Each row is followed by its class.
[-196  358  103  111  -94 -567   27 -256 -358  -18  -26  366 -213  342
  216  355  -90  336  132  168  133   96 -661  334  171 -395 -569  -52
   27  302   65   44   98  -42]
Y
[ 133 -163  179  114 -191  -76  -21  143  236   69  -82  -80 -136   -4
   43  -50  -43  -38 -223   34   15   37  -18    2 -262  307  229    0
 -278 -238   48  116  150 -379]
N
[ -63 -371    9  151  -42  182 -109  107  151  120   18  -31  -37  339
   56  -19   32  657 -281  166 -224  240  299 -343 -491   10  425 -206
 -173   15   47  158  520 -364]
N
[  32 -200  118  125 -160  -61   29   96   69  -79  -27   -3  -43  -84
    7  -61  161 -225 -126  -37   28   81  -54  105 -224  285   95   -8
  -51 -243 -120  178  -81 -322]
Z
[  84   78  -26  104  -87 -100  -18 -119  -65 -185   12    5   17 -173
   20  -13  204   -2  -39  -60   53  -34  -10   15  179  166  -37  109
   88 -139  -29 -166 -283   12]
N
[ 104   83  252 -339  -39 -243  -56   86  423  146   28  -38    4 -233
  182 -155  340 -271  149 -433  108   29   13  -79 -154  505 -304  142
 -130    5 -824 -153   -1 -258]
Z
[-125   17   78  126  -62  196   70  133 -260    3 -113 -424  108  102
  -88  119  240  604   54  207 -137   -6   89   37  108  -61  173 -158
  383  285  -41   27   44   27]
Y
[ 115   64 -164   59 -126  -87  -21 -241 -254   87 -159 -155 -220  -39
  211  124   16  126 -238 -302  251  -41   40  188  440 -208   14  126
  192  480    7 -189 -468  248]
B
[ 338  -72  -27   66   77  139   84  -88 -148  155  -81   22 -140   62
  108  148  136   66  129  -80  -42 -266 -144  -74   24   63  108 -107
  -47  232  191 -103  -17 -166]
N
[-475 -257   79 -336 -127  347 -257 -209  366 -164  -60  167  -22  -75
 -190  190  -44 -236  444  137 -433   97 -113 -186 -303 -234 -137  324
   14 -273 -143  335  360  160]
M
[-239 -240 -162 -167   31  330 -396 -132  426 -286   50  179  156  138
 -177   31 -138 -482  -16  145 -107  146 -256 -403 -287   64  146  101
 -141 -359  132  165  268  -28]
S
[ 203  -28   16  245   45   84  121  342 -247   78   28 -221   48   -8
  -50  -10   37  535 -139  338  -12  -47  166  143  -54  -71  270 -241
   79   37   65   -1   34 -182]
M
[ -18 -265 -126  160 -161   -7 -280  -65  -77 -256  -23 -233  104  330
   57 -244 -144  356 -679  205  146  440  327 -326 -126   75  450 -174
 -105    1  382  -28  -72 -212]
N
[ -78 -201   13   81   21    3  -74   14 -311  -69  -42 -201   42  -36
 -113   19   76   73  -80  164 -234 -136   47  203  -97 -203   -5  -45
  309  -67  117  125 -120  236]
D
[-128 -226 -140   32   15  270   -7  -25   69   34   73  126   70  263
  -23  -54  -93  430 -139  361 -223   31  221 -249 -377 -131  225 -108
  121  -82  374  194  294    6]
N
[ -38 -209    4   -2  117  241   40  184   45  -39  -21  102  104 -401
 -218  -19  104 -240  -27   39 -100  -86  132  281 -105   90  135  -10
  250 -240   28   72 -111  118]
Z
[ -16  -19   -2  146  -49 -119  174   80  -21  114  -20 -173  -32   47
   87  -27  -68  532   23  244 -161  -64   93  -32 -244 -130    2 -149
 -296   29 -118   36  239 -248]
D
[  73  151   74   39   82  183  232  317  209  176  -69 -183  192 -190
 -199 -195   90  109  548 -107 -267 -157  333 -215  222  365   54  207
 -372 -120 -358 -358  261   34]
N
[  56  161  -11  -27  -38 -163 -101  164  259   43 -119   21   19   -2
   49 -220 -303   87 -186 -140  241  273  150  -13  220  122   42   -4
 -215   87  -62 -137   75  -85]
D
[-282 -221  230   73 -235  -59  237   35   78   36   25  -86   81  160
   38  269  137  321  143  209 -375 -160  -36    0 -224 -113   -5  135
  138 -202  -90  197  267  164]
T
[  87   -3  202  170 -298 -307  147 -210  -68 -160  -34  115 -142  176
  192   75   41  -96 -165  -29  -45  -92 -134  199  221  245 -319  179
   19 -251   98  -63  -45 -151]
T
[  43   37  -23   33 -143 -100  147   37   44   34  -74   38  -20 -110
   52  217 -174   34   50  -93  113 -230  -17  126  275  -49  -89  250
  199   86  -69  -65 -444  405]
T
[   7 -131 -110  142   25   30  206  234 -178  222   58  -49  -57  197
   53  112   23  601 -159  308  -88   33  159    8 -387 -158   13 -187
  -77   22 -137  131  172 -163]
S
[   9 -181 -129  -25 -207  -78 -117 -290 -111 -212    0 -237 -134  206
  258  209 -133  292 -386  192   -1  113   32 -405 -243 -184   89 -102
 -253   32   62   91   25 -177]
N
[ 112   15  -37  -20   75  -50 -310  -90  178   -9  -50  377 -113 -153
  -84 -323   34 -260 -135 -168  125  -92   23  -21  -28  143  148   97
   19 -156  295   91 -188   28]
T
[-106 -230  -13   82 -114  199   54  114   87   76   -8   -6    7   79
  -41  180 -101  208 -141  150 -101 -192  135 -138 -276   28  229    8
  -78 -211  -19   78   58  135]
Y
[ -21 -150 -205  -24  189  501   42   46  -69  132  -16  -21   64  405
  -20  268  -72  144  101  266  -55 -232 -309 -267 -497   21  191 -216
  -73   92  139  153  407 -148]
L
[  53 -111  143   73 -211   -7   94  366  -68 -216   14 -205    4   70
 -242 -101 -342  -55  -29  269  -53  563  241 -267   61  144  166   68
 -325 -382 -146  185   91 -288]
L
[  30  -91   51   57 -164 -186   48 -250 -295 -146 -112   46 -139   28
  241  352   52  -67 -175 -120  148 -105 -425  223   11  -27 -150  -67
  370  114  155  208 -346    7]
L
[ 190 -151  -32  180  -70   58   18   28   -5   70 -137  -20 -111 -128
   28  -77  140 -155  -60 -107  -75  -76   37   40 -101  285  134 -106
 -207 -112 -124  -40   76 -366]
N
[  70    8  -33  -77 -149 -302 -387 -319   -9 -153  -71  200 -105   14
  228  -95  148 -238 -472 -215  305 -121 -278   73 -101  252 -185   61
   24 -154   12   -8 -179 -151]
Y
[ 306   -8  135  188 -192 -300   94   18  -59  -71 -127  -32 -202 -168
   74  -95   27 -122 -281 -142  212   -6   12  234  162  229   60   71
 -255 -195   69    5 -270 -260]
N
[  36 -115   93  200  -71   98  313  358   51  169  -15  -98    6  227
    7  267  -41  643    0  221 -123   12   16 -176 -282   31  224 -144
 -144   54 -138   74  331 -258]
M
[ 115 -419 -176  131  -66 -133   -3 -240 -165 -184  113  330 -249   63
   99  320 -279  -41 -522  104   67  134  -99 -148 -202 -310   49 -144
  -66 -160  163  284 -395 -176]
M
[  93  -15  -89  -79  -27   88  197   27 -117   24  -49  -28   13 -121
  -55  -97  -43 -538  183  139  -36   38  -92 -151   89  320 -125   23
 -210 -242   -9   27 -131 -281]
S
[ 121  -53 -154  -48   45  144  -88 -314  -27  -31   35  154 -126  -69
   19   61  248 -302  -24  -62   41 -274 -193   96   17  -97   18  109
  201  -58  248  102 -156   81]
L
[-550 -288 -220  -45   23  233 -259  -63   -5 -162   83   46  125   42
 -101  126 -218 -336 -198  251    1  609    7 -219 -119 -365  371 -225
  201   91  224  311 -113  151]
B
[-328 -252  -75 -331 -203  217 -233   -2  515 -265  -38   65  113  105
  -85  -83 -402 -357 -211  332 -139  184   52 -653 -519  283  261  254
 -191 -393  196  292  390   32]
T
[ -74  -24   66    7   45   42    9  124  -69   -9   79 -155   70  195
   12  104 -147  281  -78  137   43  256  -21 -238 -204   35  225 -254
   37  202   44   33  247 -229]
M
[  33   89  266   -5 -296 -343 -105  -52 -271 -154 -111 -226  -57 -119
   34 -197  -15 -450  -50  -65  124  139   17  321  336  254 -254   62
  242  -69   -2  -64 -370  -22]
D
[ 126  -16  126   41 -213  -98  144  127   43  -58  -29   18  -37 -275
 -110 -253  220 -388   78  -32  -64   74  175  -27   19  450  -12  213
 -168 -422 -152  -53 -104 -243]
M
[  40    0  -68  202 -156 -131  -55 -314 -293  -71    8  -14 -158  126
  180   40  206   39 -201   31   37  -50 -104  -29  110 -136   17 -104
  -23   54  207  -88 -265  -80]
L
[ -19 -158   86  -23  -71  -99 -369 -326 -102 -133  -50   13 -142   -9
   78 -178  306 -287 -302   52    1 -172 -285  175 -383   11   28 -132
   51 -212  165  262   38 -301]
M
[  28  -79  -21   91 -208  -74  -61 -176  -20   58 -109  -25 -174   32
  157 -128  -95  313 -509  -43  137  -78   88   98  -62  -59  108   15
  -69   53  289  -35  -84 -115]
P
[ 113  -90 -196  -15  -47  130 -349 -164  154 -137 -114  -76  -72   10
   15 -447  -58 -298 -522 -152  198  185  228 -273   45   70  262 -153
 -358 -111  179   29 -152 -323]
Z
[ 108 -136  193  231 -370 -505   95 -211 -605 -312   42 -229 -245 -169
  189   73  201  147 -515  263  -37  182   11  285  203 -219 -112  -80
  189 -225  146  136 -536 -188]
S
[ 197  -44   76    0 -221  -11  269   32 -126 -407  -29  -32   37 -169
  -69  113 -144 -608   92   38  -36   93 -110 -261  183  511   -9   66
  111 -294    1  -32 -234 -111]
D
[ 296  370 -237  126  288  -71  106   97  -95   65  -12  -21   38   39
  311  546  -12   59   69 -208  488 -385 -582  122  316   20  -87 -228
  105  512 -398 -240 -469  224]
B
[   5   72  279   -6 -198 -161  -65  218  270 -110  -91 -293  197 -127
  -14 -391   93  315   11   71 -212  232  237 -117 -122  497  -11  -22
  -69 -201 -193 -120  461 -418]
P
[  87  179  176  160 -278 -363  374   28   50 -253 -123 -344  187 -249
   35 -167  -99  565 -164  166 -106  168  351  204  394  206 -111    2
  189    1   42 -357  -50  -44]
N
[-184 -188 -230   58  -16   68  162  -50 -149 -105  -32  214  -92  260
  -20  311 -208  276   23  306 -291  396  -90 -357  -86 -137 -142  -24
  -48  -26 -182  304  272 -204]
P
[ 175  305   16  212 -100 -228  159  -92 -299   98  -46 -172 -152  116
  153   65  -38  413 -106  -78  220 -157   57  324  469 -169  -94   96
   94  215  187 -271 -362  309]
L
[-235 -191  316 -147 -513 -275  -18 -227  -76 -404  -75  -59  147  -49
   13   -2  309 -647   62  155 -386   73   33  178   83  389 -548  293
  351 -734 -209   11   40  186]
S
[ 147  193  216   29  -10 -216  -81  -54 -189 -103  -21  -96 -142 -300
  -43 -196  191 -183   42 -182   85    5  -90  262  214   58 -150  -30
  118   56  -25   18 -214 -225]
B
[ -33 -242  -43   96 -233   63 -105 -123 -175   -8 -103 -223  -87   51
   42  -90  102  241 -306   80 -166   54  175 -147 -207   56  159  -41
  -41  -67  105  -33  125 -233]
S
[-203   83   41  -93   -1   57   77  121  193  -12  -63  -18  213   21
  -52  -60  -99  -22  203  -85  -75  192   88 -116  251  179 -134  116
  -94  -91 -316 -133  124   51]
T
[ 117 -251 -317  -15  122  363 -238  -30  -70  -11  -35   18  -60   51
 -103  -59  -84 -373 -191  219   22  -49  -87 -325 -293   44  478 -115
   52   30  488  230 -127  -85]
T
[  56    0 -190   92  266  300 -122   83   29  335  -49  -80  -71  118
   68   79   78  899   -7  135   22 -212   -8  -51 -250 -395  438 -230
  -32  520  267   68  263  -50]
S
[-258 -173 -160  146  143  311 -194  194   24  146   36   89   91  173
  -76   62   54  441  -24  164  -82  213  129 -128 -215 -172  352 -209
  207  263    9  153  240  -64]
M
[-163  -24  179   39 -151 -174 -249   51 -122 -177   -1  150 -112 -106
  -89 -179  -99  -92  -84 -149   50  667  259  105  325  -43  -70  -22
  166   63 -123   60 -121 -141]
S
[-166 -108  272  120 -371 -216 -171   79  483 -290   31 -136   34 -258
  -95 -237 -130  178 -256  177 -165  405  368 -244   49   63   97    8
 -460 -487 -354  -93  -88 -285]
P
[ 162  121  181   99 -156 -434 -211  -78  -88 -180  104  381 -333  215
   47 -128 -151  357 -324 -182  177  502  102   30  226 -108 -175  147
   88  -36  -52  105  -38 -192]
M
[  12   45   11  -22   57  150  238  463  235   11    3  -35  250   39
 -142  -20 -206  427   65  234 -116  187   81 -193 -145  231  117  -44
   45 -111  -89   43  361 -106]
Y
[  59  257  395  198 -230 -512  387 -117 -422  -75   41 -284 -149  183
  196 -324  -11  366 -305   94 -124  296  136  141  488  223 -347   55
 -146 -194  164 -204  -77 -412]
M
[-530  -15  153   24  -79  248 -122   38  120  -29    0 -165  228 -277
 -333   26  179  -81  417   43 -371 -258  195  191   98 -146   73  249
  271 -253 -209 -156   98  657]
D
[  69   68  169   17  -73 -303   86  -61 -155 -111  -28   77   32 -125
  -53  -88   -2  129   76   93 -110   20   -7   -2   92  178 -150   16
  150 -177   29   -2    8  -71]
N
[-199 -204  -61  -31  -55  176 -187  108   74   73  -16 -110   18   96
  -75 -136  135   13 -167  178 -159  133  172 -172 -306    9  219  -19
 -134  -75  -40  151  345 -165]
Y
[  13  -99  169   47  -53  101   29  315   42   48  -19 -221  124   77
  -22  103   52  256  115  133  -84    1   23 -128 -148  201  233  -52
  135  -14 -121  102   94  -20]
Z
[  40  -53 -131   -8  156  195 -235 -180  207 -112   65  290  -96  -38
   81  -73   70 -207 -124 -217  182   28 -112 -107  -83  -99  147 -125
 -173  -54   66  165 -210 -137]
B
[ 108 -254  -33    0   -4   21  -68  -59  112  -64   -3  155 -116  -47
  -72 -137  -22 -279 -119  -85  -97  140  -51 -113 -266   88  122  -26
  -60 -163   35  260  108 -315]
L
[-119 -269 -175  -17  -69  217 -276 -192  254 -144   75   45   -2  -23
    0  -20   47 -127 -473   64   45 -200  152  -97 -298 -235  251    3
  -25 -274  225  135 -175  206]
Z
[  81  233   32  -85  213  161  204  143 -159  207   45  -29   87 -198
  -75  -93  222 -300  423  -33   27  -11  -33  251  271  153 -149  -79
  177   40 -153 -158 -175   27]
L
[-108 -227  -96   30 -161    2 -214  -77  180  -36  -54  -96   19  186
  157 -105   21  372 -452  227  -57   40  153 -253 -452   59  194 -135
 -177  -61   24   74  303 -310]
T
[ -93 -234  -72   47   45  206 -122  147  207  173   22  -50  -80   58
  -27  150   16  585 -163  145 -164  -60   97 -110 -419 -456  259 -143
 -166   62 -143  212  297  -48]
S
[ -31  147   50 -103   37 -197 -208  252  145 -178  -97  -64   60  -62
  -58 -267 -238  183  -63 -210  233  820   64 -132  162  165  302  -16
  170  415 -129  108  215 -194]
S
